Below is a small trained network, with its code and all its weights. Each question gives an input and a class and asks what happens when units are switched off, that is, made to give their printed mean instead of their output.

import numpy as np


def w(rows, s, z=0):
    codes = np.array(rows[::2]) - 128.0
    scale = np.full(codes.shape[1], s)
    scale[-1] = z or s
    return codes * scale


def f(y):
    return y / 2 * (1 + np.tanh(0.7978845608 * (y + 0.044715 * y**3)))


def log_softmax(a):
    a = a - a.max(-1, keepdims=True)
    return a - np.log(np.exp(a).sum(-1, keepdims=True))


def net(x, mask):
    res = np.array(x, float).reshape(1, 7) / 4 @ E
    y = f(res @ A[0][:, :-1].T + A[0][:, -1])
    res = res + np.where(mask, y, B[0][:, -1]) @ B[0][:, :-1]
    return log_softmax(res[-1] @ U[:, :-1].T + U[:, -1])


A, B = {}, {}
E = w([
[172,57,111,90,146,191,102,112],'x0',
[146,66,174,81,46,220,168,204],'x1',
[233,192,70,154,205,148,169,183],'x2',
[169,209,71,105,97,122,186,3],'x3',
[175,180,172,191,180,222,41,117],'x4',
[231,105,174,176,31,95,165,131],'x5',
[61,96,113,138,173,135,202,48],'x6',
],0.0072)
A[0] = w([
[183,182,144,211,141,111,128,125,224],'neuron 1',
[189,106,119,82,116,152,189,143,254],'neuron 2',
[14,120,122,154,152,63,200,41,156],'neuron 3',
[52,112,161,161,110,99,46,71,210],'neuron 4',
[82,168,178,59,64,102,112,99,171],'neuron 5',
[219,78,88,106,86,60,137,132,194],'neuron 6',
[171,180,76,156,215,142,80,121,87],'neuron 7',
[66,55,185,143,164,158,129,184,220],'neuron 8',
[58,98,230,147,162,175,135,164,170],'neuron 9',
[151,85,133,124,115,106,107,171,184],'neuron 10',
[188,106,114,136,116,138,179,69,95],'neuron 11',
[159,124,63,96,151,92,205,172,65],'neuron 12',
[135,138,115,145,149,148,255,152,147],'neuron 13',
[101,154,83,126,178,88,161,217,87],'neuron 14',
[87,47,169,120,133,142,73,144,153],'neuron 15',
[147,88,148,144,2,94,174,179,208],'neuron 16',
[180,78,198,151,83,71,164,181,162],'neuron 17',
[60,112,170,142,142,163,127,190,120],'neuron 18',
[171,168,159,166,89,205,169,4,228],'neuron 19',
[71,66,84,103,131,128,31,192,245],'neuron 20',
[126,213,152,225,158,128,104,118,103],'neuron 21',
],0.009,0.0038)
B[0] = w([
[164,145,100,128,178,161,137,166,216],'neuron 1',
[104,58,120,99,185,121,161,95,206],'neuron 2',
[153,59,2,43,147,40,239,57,254],'neuron 3',
[110,59,68,97,156,122,158,132,220],'neuron 4',
[131,109,122,151,99,94,222,127,186],'neuron 5',
[103,91,164,191,147,184,120,188,200],'neuron 6',
[148,202,147,121,7,56,188,167,202],'neuron 7',
[140,41,147,119,166,196,63,158,229],'neuron 8',
[131,102,125,173,251,175,59,172,210],'neuron 9',
[84,85,154,179,99,162,101,147,175],'neuron 10',
[116,85,115,137,232,167,99,136,169],'neuron 11',
[96,56,145,129,202,190,102,73,167],'neuron 12',
[171,71,78,93,175,113,95,112,183],'neuron 13',
[77,39,140,120,223,179,105,42,168],'neuron 14',
[120,82,148,134,205,227,117,157,201],'neuron 15',
[39,122,182,214,74,148,171,164,250],'neuron 16',
[75,208,225,205,54,154,101,201,223],'neuron 17',
[134,90,165,150,188,167,55,148,184],'neuron 18',
[168,61,72,70,216,111,132,184,240],'neuron 19',
[69,46,152,161,166,193,164,178,226],'neuron 20',
[206,162,129,104,175,114,123,146,198],'neuron 21',
],0.0083,0.0092)
U = w([
[77,119,115,149,8,91,202,135,132],'0',
[92,143,216,79,2,137,31,32,2],'1',
[108,75,175,189,148,209,51,187,163],'2',
[183,236,106,157,125,89,116,156,93],'3',
[152,38,22,55,182,141,136,87,180],'4',
[69,157,207,101,16,152,27,1,2],'5',
],0.0099,0.0092)

Each question gives the input, the list of numbers given to net, and the class t.
The units are the neurons (one row each of A and B). Each row of codes is followed by its name. A weight is (code - 128) times the scale printed after its matrix; where a second scale follows, it is the last column's (A, B and U).
mask holds one flag per neuron, in row order. A switched-off neuron (its flag False) gives its mean, the last column of its row in B, instead of its output. The means were averaged over made-up inputs and are rounded, as every weight is.
A unit's drop is (log p(t) with every unit on - log p(t) with that unit switched off) / (log p(t) with every unit on - log p(t) with every unit switched off).
The circuit of an input: a set's keep is (log p(t) with only the set's units on - log p(t) with every unit switched off) / (log p(t) with every unit on - log p(t) with every unit switched off). Starting from the 12 units with the biggest drops (on a tie, the unit counted first), units are removed one at a time, each time the one whose removal leaves the highest keep (on an exact tie, the one counted first), for as long as the keep stays at least 0.8.
units of the circuit, in order: the units of the circuit, biggest drop first
top k neurons: the k neurons with the biggest drops, biggest first
drop of u: that unit's drop, to one decimal
input [-7,-2,8,-4,5,-8,-8], class 3: units of the circuit, in order : [neuron 7]
input [-1,-7,-5,4,8,-8,-5], class 3: units of the circuit, in order : [neuron 7; neuron 8]
input [8,-8,5,-5,-4,7,4], class 2: top 2 neurons : [neuron 3; neuron 6]
input [-1,0,5,3,6,0,3], class 3: top 2 neurons : [neuron 7; neuron 3]
input [-4,-2,-7,3,7,0,-7], class 4: top 2 neurons : [neuron 4; neuron 17]
input [-7,1,-8,-7,-6,-6,0], class 4: top 2 neurons : [neuron 3; neuron 4]
input [-5,-7,6,3,-1,-7,-4], class 3: top 2 neurons : [neuron 7; neuron 19]
input [-3,-3,3,7,1,4,-4], class 3: top 2 neurons : [neuron 3; neuron 4]
input [5,7,-5,7,-2,7,-3], class 2: top 3 neurons : [neuron 6; neuron 11; neuron 3]
input [5,-3,0,6,-2,4,-6], class 2: top 3 neurons : [neuron 3; neuron 6; neuron 4]
input [1,2,6,2,7,5,-6], class 3: drop of neuron 7 : 0.1
input [7,-8,2,6,8,-8,-5], class 3: drop of neuron 21 : 0.0
input [-6,-8,0,-8,-3,-4,-2], class 4: drop of neuron 3 : 0.1
input [-3,6,-8,1,-3,6,3], class 0: units of the circuit, in order : [neuron 5]
input [-2,3,-1,1,-7,5,5], class 0: drop of neuron 16 : 0.2
